Below is a small trained network, with its code and all its weights. Each question gives an input and a class and asks what happens when units are switched off, that is, made to give their printed mean instead of their output.

import numpy as np


def w(rows, s, z=0):
    codes = np.array(rows[::2]) - 128.0
    scale = np.full(codes.shape[1], s)
    scale[-1] = z or s
    return codes * scale


def f(y):
    return y / 2 * (1 + np.tanh(0.7978845608 * (y + 0.044715 * y**3)))


def log_softmax(a):
    a = a - a.max(-1, keepdims=True)
    return a - np.log(np.exp(a).sum(-1, keepdims=True))


def net(x, mask):
    res = np.array(x, float).reshape(1, 5) / 4 @ E
    y = f(res @ A[0][:, :-1].T + A[0][:, -1])
    res = res + np.where(mask, y, B[0][:, -1]) @ B[0][:, :-1]
    return log_softmax(res[-1] @ U[:, :-1].T + U[:, -1])


A, B = {}, {}
E = w([
[115,141,106,120,135,151,137,128,133,159,148,111],'x0',
[130,127,128,114,106,106,125,130,150,113,141,131],'x1',
[68,56,134,92,191,108,165,80,183,143,59,117],'x2',
[143,171,172,195,144,124,178,69,167,116,173,67],'x3',
[110,145,144,145,100,74,98,58,94,249,156,177],'x4',
],0.015)
A[0] = w([
[148,79,155,108,122,94,148,62,155,190,134,163,135],'N1',
[229,159,83,144,109,153,147,205,103,84,150,93,225],'N2',
[160,130,108,143,119,151,126,185,99,79,159,65,191],'N3',
[124,79,90,160,187,121,185,141,171,86,64,55,190],'N4',
[78,40,50,36,140,145,108,212,133,124,86,180,254],'N5',
[193,202,228,254,109,99,160,73,135,154,197,75,128],'N6',
[114,142,138,168,178,121,170,101,207,101,146,80,113],'N7',
[121,172,111,149,110,143,149,187,100,58,138,103,193],'N8',
[105,101,167,123,157,175,212,119,197,58,121,72,157],'N9',
[121,147,69,142,72,110,41,155,44,173,180,231,244],'N10',
[69,90,141,142,153,69,156,89,121,180,77,116,101],'N11',
[167,133,123,117,129,185,113,183,122,58,127,89,211],'N12',
],0.0093,0.0055)
B[0] = w([
[71,124,89,146,160,92,119,75,73,147,140,91,184],'N1',
[80,137,84,135,158,65,153,96,83,159,102,100,197],'N2',
[106,132,125,127,152,87,150,76,108,143,96,108,177],'N3',
[145,60,163,135,70,163,131,139,137,102,133,97,218],'N4',
[156,110,163,50,168,146,124,178,154,210,91,146,250],'N5',
[86,172,83,155,110,166,130,114,163,7,170,187,231],'N6',
[159,88,148,171,88,121,128,114,121,111,156,75,186],'N7',
[83,115,114,148,135,95,154,89,115,181,94,120,177],'N8',
[159,65,158,160,89,152,141,151,138,113,142,69,215],'N9',
[191,138,172,187,143,107,10,172,66,136,142,66,247],'N10',
[78,90,73,107,105,98,150,95,83,141,108,127,192],'N11',
[113,105,97,94,141,107,145,97,155,154,91,114,192],'N12',
],0.012,0.021)
U = w([
[91,123,113,80,190,35,113,147,102,190,37,122,197],'0',
[240,94,197,208,73,138,75,206,114,110,151,41,168],'1',
[34,125,86,152,106,82,206,73,127,88,119,110,157],'2',
[117,254,112,164,120,172,81,173,128,68,190,237,4],'3',
[150,75,160,18,125,220,172,223,210,114,70,154,82],'4',
],0.0087,0.0033)

Each question gives the input, the list of numbers given to net, and the class t.
The units are the neurons (one row each of A and B). Each row of codes is followed by its name. A weight is (code - 128) times the scale printed after its matrix; where a second scale follows, it is the last column's (A, B and U).
mask holds one flag per neuron, in row order. A switched-off neuron (its flag False) gives its mean, the last column of its row in B, instead of its output. The means were averaged over made-up inputs and are rounded, as every weight is.
A unit's drop is (log p(t) with every unit on - log p(t) with that unit switched off) / (log p(t) with every unit on - log p(t) with every unit switched off).
The circuit of an input: a set's keep is (log p(t) with only the set's units on - log p(t) with every unit switched off) / (log p(t) with every unit on - log p(t) with every unit switched off). Starting from all 12 units, units are removed one at a time, each time the one whose removal leaves the highest keep (on an exact tie, the one counted first), for as long as the keep stays at least 0.8.
circuit, biggest first: the units of the circuit, biggest drop first
top k neurons: the k neurons with the biggest drops, biggest first
drop of u: that unit's drop, to one decimal
input [0,1,5,1,4], class 2: circuit, biggest first : [N5]
input [6,3,-3,-3,0], class 0: top 2 neurons : [N9, N4]
input [2,-6,-7,0,0], class 0: top 4 neurons : [N2, N10, N9, N4]
input [0,-4,-8,-2,0], class 0: top 2 neurons : [N2, N9]
input [-3,-6,-7,1,2], class 3: top 2 neurons : [N6, N9]
input [7,-5,-1,0,8], class 1: top 2 neurons : [N10, N2]
input [5,-5,0,6,-6], class 2: top 2 neurons : [N10, N2]
input [-8,-3,-1,6,-1], class 2: top 2 neurons : [N10, N6]
input [7,7,5,2,0], class 1: top 3 neurons : [N6, N2, N9]
input [3,-2,8,3,-7], class 1: top 2 neurons : [N9, N7]
input [-6,-2,-6,7,6], class 3: drop of N6 : 0.4
input [3,5,-5,6,-7], class 2: drop of N3 : 0.0
input [-4,-5,-5,-1,-8], class 0: drop of N6 : 0.1
input [3,6,6,-8,0], class 4: top 2 neurons : [N5, N2]
input [5,6,-6,3,7], class 3: circuit, biggest first : [N6]
input [1,6,-1,-8,7], class 1: drop of N10 : 3.6
